Below are the code and all the weights of a small trained network. Each question names an input and a target symbol and asks about switching units off, where a switched-off unit gives its printed mean instead of its output.

import numpy as np


def w(rows, s, z=0):
    codes = np.array(rows[::2]) - 128.0
    scale = np.full(codes.shape[1], s)
    scale[-1] = z or s
    return codes * scale


def norm(h):
    return h / np.sqrt((h * h).mean(-1, keepdims=True) + 1e-5)


def f(y):
    return y / 2 * (1 + np.tanh(0.7978845608 * (y + 0.044715 * y**3)))


def softmax(a):
    e = np.exp(a - a.max(-1, keepdims=True))
    return e / e.sum(-1, keepdims=True)


def log_softmax(a):
    a = a - a.max(-1, keepdims=True)
    return a - np.log(np.exp(a).sum(-1, keepdims=True))


def net(x, mask):
    ids = ['γδεζθπστφψ'.index(c) for c in x.split()]
    T = len(ids)
    res = E[ids] + P[:T]
    u = 0
    for l in range(3):
        r = norm(res)
        for j in range(2):
            rows = slice(3 * j, 3 * j + 3)
            q, k, v = (r @ M[l][rows].T for M in (Q, K, V))
            z = softmax(np.where(np.tri(T) > 0, q @ k.T / 3**0.5, -1e9)) @ v
            o = O[l][rows]
            res = res + np.where(mask[u + j], z, o[:, -1]) @ o[:, :-1]
        u += 2
        y = f(norm(res) @ A[l][:, :-1].T + A[l][:, -1])
        res = res + np.where(mask[u : u + 4], y, B[l][:, -1]) @ B[l][:, :-1]
        u += 4
    return log_softmax(norm(res)[-1] @ U[:, :-1].T + U[:, -1])


Q, K, V, O, A, B = {}, {}, {}, {}, {}, {}
E = w([
[70,227,182],'γ',
[133,143,68],'δ',
[231,82,121],'ε',
[218,144,71],'ζ',
[64,138,155],'θ',
[70,242,114],'π',
[179,78,180],'σ',
[50,138,179],'τ',
[33,171,149],'φ',
[253,58,57],'ψ',
],0.011)
P = w([
[67,167,114],'0',
[107,161,167],'1',
[194,64,103],'2',
[144,209,221],'3',
[107,128,165],'4',
[133,93,52],'5',
[137,255,197],'6',
[109,142,161],'7',
[131,104,57],'8',
[165,214,209],'9',
[106,149,151],'10',
[49,53,55],'11',
[187,212,176],'12',
],0.014)
Q[0] = w([
[147,222,188],'L0H1',
[138,109,120],'L0H1',
[180,189,95],'L0H1',
[179,135,176],'L0H2',
[255,42,201],'L0H2',
[78,94,175],'L0H2',
],0.0075)
K[0] = w([
[64,89,179],'L0H1',
[192,145,118],'L0H1',
[109,191,141],'L0H1',
[143,183,117],'L0H2',
[251,2,44],'L0H2',
[87,101,162],'L0H2',
],0.0077)
V[0] = w([
[111,121,3],'L0H1',
[180,109,32],'L0H1',
[133,108,254],'L0H1',
[132,128,183],'L0H2',
[78,110,193],'L0H2',
[152,144,159],'L0H2',
],0.0077)
O[0] = w([
[115,51,22,1],'L0H1',
[145,41,48,1],'L0H1',
[146,172,253,243],'L0H1',
[155,111,159,158],'L0H2',
[181,214,90,148],'L0H2',
[102,50,115,153],'L0H2',
],0.007,0.003)
A[0] = w([
[253,54,63,3],'L0N1',
[209,151,212,126],'L0N2',
[21,227,58,227],'L0N3',
[38,190,46,128],'L0N4',
],0.0063,0.0013)
B[0] = w([
[254,173,99,154],'L0N1',
[90,191,208,255],'L0N2',
[155,47,151,198],'L0N3',
[188,29,154,152],'L0N4',
],0.0086,0.0037)
Q[1] = w([
[98,93,2],'L1H1',
[28,164,114],'L1H1',
[151,173,119],'L1H1',
[152,105,83],'L1H2',
[122,189,169],'L1H2',
[78,135,90],'L1H2',
],0.009)
K[1] = w([
[254,88,214],'L1H1',
[123,163,125],'L1H1',
[152,105,115],'L1H1',
[122,174,173],'L1H2',
[61,163,62],'L1H2',
[153,50,84],'L1H2',
],0.0081)
V[1] = w([
[73,228,183],'L1H1',
[2,40,74],'L1H1',
[145,46,53],'L1H1',
[137,70,76],'L1H2',
[123,218,184],'L1H2',
[24,145,101],'L1H2',
],0.0078)
O[1] = w([
[180,46,187,243],'L1H1',
[2,112,220,50],'L1H1',
[81,193,138,4],'L1H1',
[89,91,212,28],'L1H2',
[148,79,102,251],'L1H2',
[6,110,120,104],'L1H2',
],0.0085,0.0044)
A[1] = w([
[26,233,76,10],'L1N1',
[162,43,78,113],'L1N2',
[166,95,2,55],'L1N3',
[126,43,100,3],'L1N4',
],0.01,0.005)
B[1] = w([
[19,177,137,126],'L1N1',
[121,65,63,255],'L1N2',
[255,111,42,249],'L1N3',
[209,27,121,118],'L1N4',
],0.0092,0.0023)
Q[2] = w([
[53,205,137],'L2H1',
[152,187,111],'L2H1',
[205,18,107],'L2H1',
[164,192,241],'L2H2',
[181,143,254],'L2H2',
[82,26,162],'L2H2',
],0.0071)
K[2] = w([
[40,157,158],'L2H1',
[82,138,46],'L2H1',
[254,99,107],'L2H1',
[56,50,154],'L2H2',
[14,42,184],'L2H2',
[185,105,157],'L2H2',
],0.011)
V[2] = w([
[138,28,123],'L2H1',
[141,148,136],'L2H1',
[89,234,135],'L2H1',
[150,78,85],'L2H2',
[105,89,247],'L2H2',
[89,226,151],'L2H2',
],0.014)
O[2] = w([
[175,110,212,146],'L2H1',
[66,103,103,143],'L2H1',
[75,158,89,83],'L2H1',
[215,112,142,95],'L2H2',
[59,5,96,255],'L2H2',
[12,205,138,129],'L2H2',
],0.011,0.007)
A[2] = w([
[179,153,193,121],'L2N1',
[179,193,49,29],'L2N2',
[171,107,9,1],'L2N3',
[200,40,114,171],'L2N4',
],0.013,0.0068)
B[2] = w([
[102,206,164,159],'L2N1',
[255,13,81,128],'L2N2',
[174,218,14,140],'L2N3',
[17,70,13,245],'L2N4',
],0.0091,0.011)
U = w([
[176,77,169,34],'γ',
[179,177,18,187],'δ',
[149,171,73,144],'ε',
[133,192,54,190],'ζ',
[106,85,150,3],'θ',
[84,101,77,132],'π',
[236,176,254,167],'σ',
[152,53,97,66],'τ',
[76,75,212,108],'φ',
[119,129,55,142],'ψ',
],0.0086,0.0038)

Each question gives the input, a string of symbols that net reads in full, and the target symbol t.
The units are the heads (3 rows each of Q, K, V and O) and the neurons (one row each of A and B). Each row of codes is followed by its name. A weight is (code - 128) times the scale printed after its matrix; where a second scale follows, it is the last column's (O, A, B and U).
mask holds one flag per unit, layer by layer, with each layer's heads first. A switched-off unit (its flag False) gives its mean, the last column of its rows in O or B, instead of its output. The means were averaged over made-up inputs and are rounded, as every weight is.
A unit's drop is (log p(t) with every unit on - log p(t) with that unit switched off) / (log p(t) with every unit on - log p(t) with every unit switched off).
The circuit of an input: a set's keep is (log p(t) with only the set's units on - log p(t) with every unit switched off) / (log p(t) with every unit on - log p(t) with every unit switched off). Starting from the 12 units with the biggest drops (on a tie, the unit counted first), units are removed one at a time, each time the one whose removal leaves the highest keep (on an exact tie, the one counted first), for as long as the keep stays at least 0.8.
units of the circuit, in order: the units of the circuit, biggest drop first
unit that matters most: the unit with the biggest drop
k most important neurons: the k neurons with the biggest drops, biggest first
top k neurons in layer l: the k neurons of layer l with the biggest drops, biggest first
which heads matter: for each layer, one digit per head in row order, 1 if its drop is at least 0.15 and else 0, layers parted by /
input σ ε σ τ, target σ: which heads matter -> 00 / 10 / 00
input φ φ γ ζ ε φ ε γ σ σ δ σ π, target φ: which heads matter -> 10 / 11 / 01
input φ φ σ σ φ θ σ π φ σ θ σ γ, target φ: which heads matter -> 10 / 10 / 01
input σ σ ζ φ ζ σ σ σ ζ ψ, target σ: unit that matters most -> L1H2
input ζ ζ θ σ ζ σ, target δ: units of the circuit, in order -> L0H1; L1H1; L2H2
input σ σ τ ζ δ σ π, target σ: which heads matter -> 00 / 10 / 00
input φ ζ φ σ τ τ ψ, target φ: units of the circuit, in order -> L1H1; L0H1; L0N2
input φ γ ε σ σ ζ τ φ σ φ σ τ σ, target φ: which heads matter -> 10 / 10 / 01
input σ σ θ σ σ σ ε σ σ φ, target σ: units of the circuit, in order -> L1H1; L0H1
input σ ε σ ψ, target σ: which heads matter -> 01 / 01 / 00
input σ φ σ φ ζ σ σ τ σ ζ, target σ: which heads matter -> 10 / 10 / 00
input φ ψ σ σ ζ φ π, target φ: 2 most important neurons -> L0N1; L2N4
input φ σ σ φ σ σ ζ, target φ: 2 most important neurons -> L0N2; L2N4
input σ τ σ σ, target σ: units of the circuit, in order -> L0H1
input φ σ π π σ τ ζ σ θ σ γ τ δ, target φ: units of the circuit, in order -> L1H1; L0H1
input δ ζ φ ζ σ φ σ σ σ, target δ: units of the circuit, in order -> L0H1; L1H1; L2H2
input σ ψ ζ ζ τ φ σ φ ζ ε, target σ: top 2 neurons in layer 0 -> L0N4; L0N3
input σ ζ ζ γ φ τ ζ τ δ σ φ φ σ, target σ: 3 most important neurons -> L0N4; L0N3; L1N2
input φ ψ φ ε σ σ ζ τ σ ζ, target φ: 3 most important neurons -> L0N2; L0N1; L2N4
input φ π φ ε, target φ: unit that matters most -> L1H1
input φ γ σ π π γ φ τ ε σ σ ζ φ, target φ: top 2 neurons in layer 1 -> L1N3; L1N2
